Below are the code and all the weights of a small trained network. Each question names an input and a class and asks about switching units off, where a switched-off unit gives its printed mean instead of its output.

import numpy as np


def w(rows, s, z=0):
    codes = np.array(rows[::2]) - 128.0
    scale = np.full(codes.shape[1], s)
    scale[-1] = z or s
    return codes * scale


def norm(h):
    return h / np.sqrt((h * h).mean(-1, keepdims=True) + 1e-5)


def f(y):
    return np.maximum(y, 0)


def log_softmax(a):
    a = a - a.max(-1, keepdims=True)
    return a - np.log(np.exp(a).sum(-1, keepdims=True))


def net(x, mask):
    res = np.array(x, float).reshape(1, 7) / 4 @ E
    u = 0
    for l in range(2):
        y = f(norm(res) @ A[l][:, :-1].T + A[l][:, -1])
        res = res + np.where(mask[u : u + 7], y, B[l][:, -1]) @ B[l][:, :-1]
        u += 7
    return log_softmax(norm(res)[-1] @ U[:, :-1].T + U[:, -1])


A, B = {}, {}
E = w([
[28,123,44,228,64,2,116],'x0',
[131,134,132,118,137,109,117],'x1',
[109,159,95,131,160,138,117],'x2',
[130,176,196,177,58,187,14],'x3',
[124,236,142,108,72,112,187],'x4',
[134,127,133,118,129,112,119],'x5',
[108,142,117,149,142,155,139],'x6',
],0.0057)
A[0] = w([
[118,110,139,50,176,129,193,90],'L0N1',
[124,192,193,98,109,180,57,50],'L0N2',
[77,117,157,94,193,97,162,84],'L0N3',
[124,10,138,110,189,174,90,94],'L0N4',
[152,204,142,70,110,118,188,33],'L0N5',
[181,169,183,77,152,190,146,113],'L0N6',
[118,227,158,70,62,153,191,5],'L0N7',
],0.011,0.0029)
B[0] = w([
[185,74,83,141,59,185,158,206],'L0N1',
[189,115,89,193,45,163,162,243],'L0N2',
[168,137,172,152,60,132,160,173],'L0N3',
[125,246,119,169,229,78,70,226],'L0N4',
[124,173,122,173,235,96,101,204],'L0N5',
[59,119,151,4,101,141,134,254],'L0N6',
[136,151,147,169,218,46,56,230],'L0N7',
],0.011,0.0072)
A[1] = w([
[136,209,64,129,107,162,118,244],'L1N1',
[31,113,137,180,59,34,137,8],'L1N2',
[143,80,111,128,204,151,114,151],'L1N3',
[116,117,172,7,120,154,84,125],'L1N4',
[226,73,90,173,139,120,119,78],'L1N5',
[151,75,130,187,70,183,54,113],'L1N6',
[183,67,82,115,192,81,244,1],'L1N7',
],0.011,0.00087)
B[1] = w([
[117,52,146,110,98,84,168,227],'L1N1',
[155,72,142,35,202,219,145,254],'L1N2',
[111,99,191,156,121,110,102,165],'L1N3',
[93,52,68,142,167,155,166,199],'L1N4',
[86,159,136,98,96,151,162,193],'L1N5',
[127,189,116,158,69,74,162,212],'L1N6',
[123,182,138,193,11,119,77,203],'L1N7',
],0.011,0.0077)
U = w([
[128,43,113,43,157,186,183,253],'0',
[157,161,136,171,2,111,176,116],'1',
[143,170,157,176,225,60,97,10],'2',
],0.0099,0.00037)

Each question gives the input, the list of numbers given to net, and the class t.
The units are the neurons (one row each of A and B). Each row of codes is followed by its name. A weight is (code - 128) times the scale printed after its matrix; where a second scale follows, it is the last column's (A, B and U).
mask holds one flag per neuron, layer by layer. A switched-off neuron (its flag False) gives its mean, the last column of its row in B, instead of its output. The means were averaged over made-up inputs and are rounded, as every weight is.
A unit's drop is (log p(t) with every unit on - log p(t) with that unit switched off) / (log p(t) with every unit on - log p(t) with every unit switched off).
The circuit of an input: a set's keep is (log p(t) with only the set's units on - log p(t) with every unit switched off) / (log p(t) with every unit on - log p(t) with every unit switched off). Starting from the 12 units with the biggest drops (on a tie, the unit counted first), units are removed one at a time, each time the one whose removal leaves the highest keep (on an exact tie, the one counted first), for as long as the keep stays at least 0.8.
units of the circuit, in order: the units of the circuit, biggest drop first
k most important neurons: the k neurons with the biggest drops, biggest first
top k neurons in layer l: the k neurons of layer l with the biggest drops, biggest first
drop when u is switched off: that unit's drop, to one decimal
input [-4,-6,2,-6,-2,-8,5], class 1: 3 most important neurons -> (L0N1 L1N7 L1N2)
input [-1,0,5,-7,-7,4,-7], class 1: units of the circuit, in order -> (L1N7)
input [1,-7,-7,0,1,4,-6], class 0: top 3 neurons in layer 0 -> (L0N1 L0N2 L0N4)
input [-7,-8,-2,-8,8,-7,-3], class 1: 3 most important neurons -> (L1N7 L0N1 L1N2)
input [6,-6,1,4,6,0,4], class 0: 2 most important neurons -> (L1N2 L0N4)
input [8,-2,6,6,-7,-3,8], class 0: 2 most important neurons -> (L1N2 L0N2)
input [5,-4,-6,0,6,-3,6], class 2: 2 most important neurons -> (L0N7 L0N6)
input [-6,-7,8,8,-8,-7,6], class 1: 3 most important neurons -> (L0N2 L0N7 L1N2)
input [-5,0,-8,-8,0,0,-3], class 1: 2 most important neurons -> (L1N7 L0N1)
input [-6,-1,-8,0,-8,1,7], class 2: 2 most important neurons -> (L0N4 L1N2)
input [7,3,0,-4,-5,0,-3], class 0: 3 most important neurons -> (L1N2 L0N2 L0N7)
input [6,-3,-1,-1,7,6,6], class 2: top 3 neurons in layer 1 -> (L1N4 L1N5 L1N1)
input [-1,4,-5,-5,4,-2,1], class 1: top 3 neurons in layer 0 -> (L0N1 L0N4 L0N3)
input [1,-1,-5,-5,-6,6,4], class 2: units of the circuit, in order -> (L0N4)
input [-1,0,1,-5,-8,-8,-4], class 2: 2 most important neurons -> (L0N4 L0N2)
input [-6,-5,6,-4,-7,-5,0], class 2: top 2 neurons in layer 1 -> (L1N2 L1N3)
input [-4,0,-3,5,-6,8,-6], class 2: top 3 neurons in layer 0 -> (L0N4 L0N1 L0N6)
input [7,7,7,-3,0,4,7], class 0: drop when L1N2 is switched off -> 0.6
input [4,3,5,-4,7,-3,8], class 2: top 2 neurons in layer 0 -> (L0N6 L0N2)
input [8,6,8,-1,-1,6,-4], class 0: drop when L1N2 is switched off -> 0.2
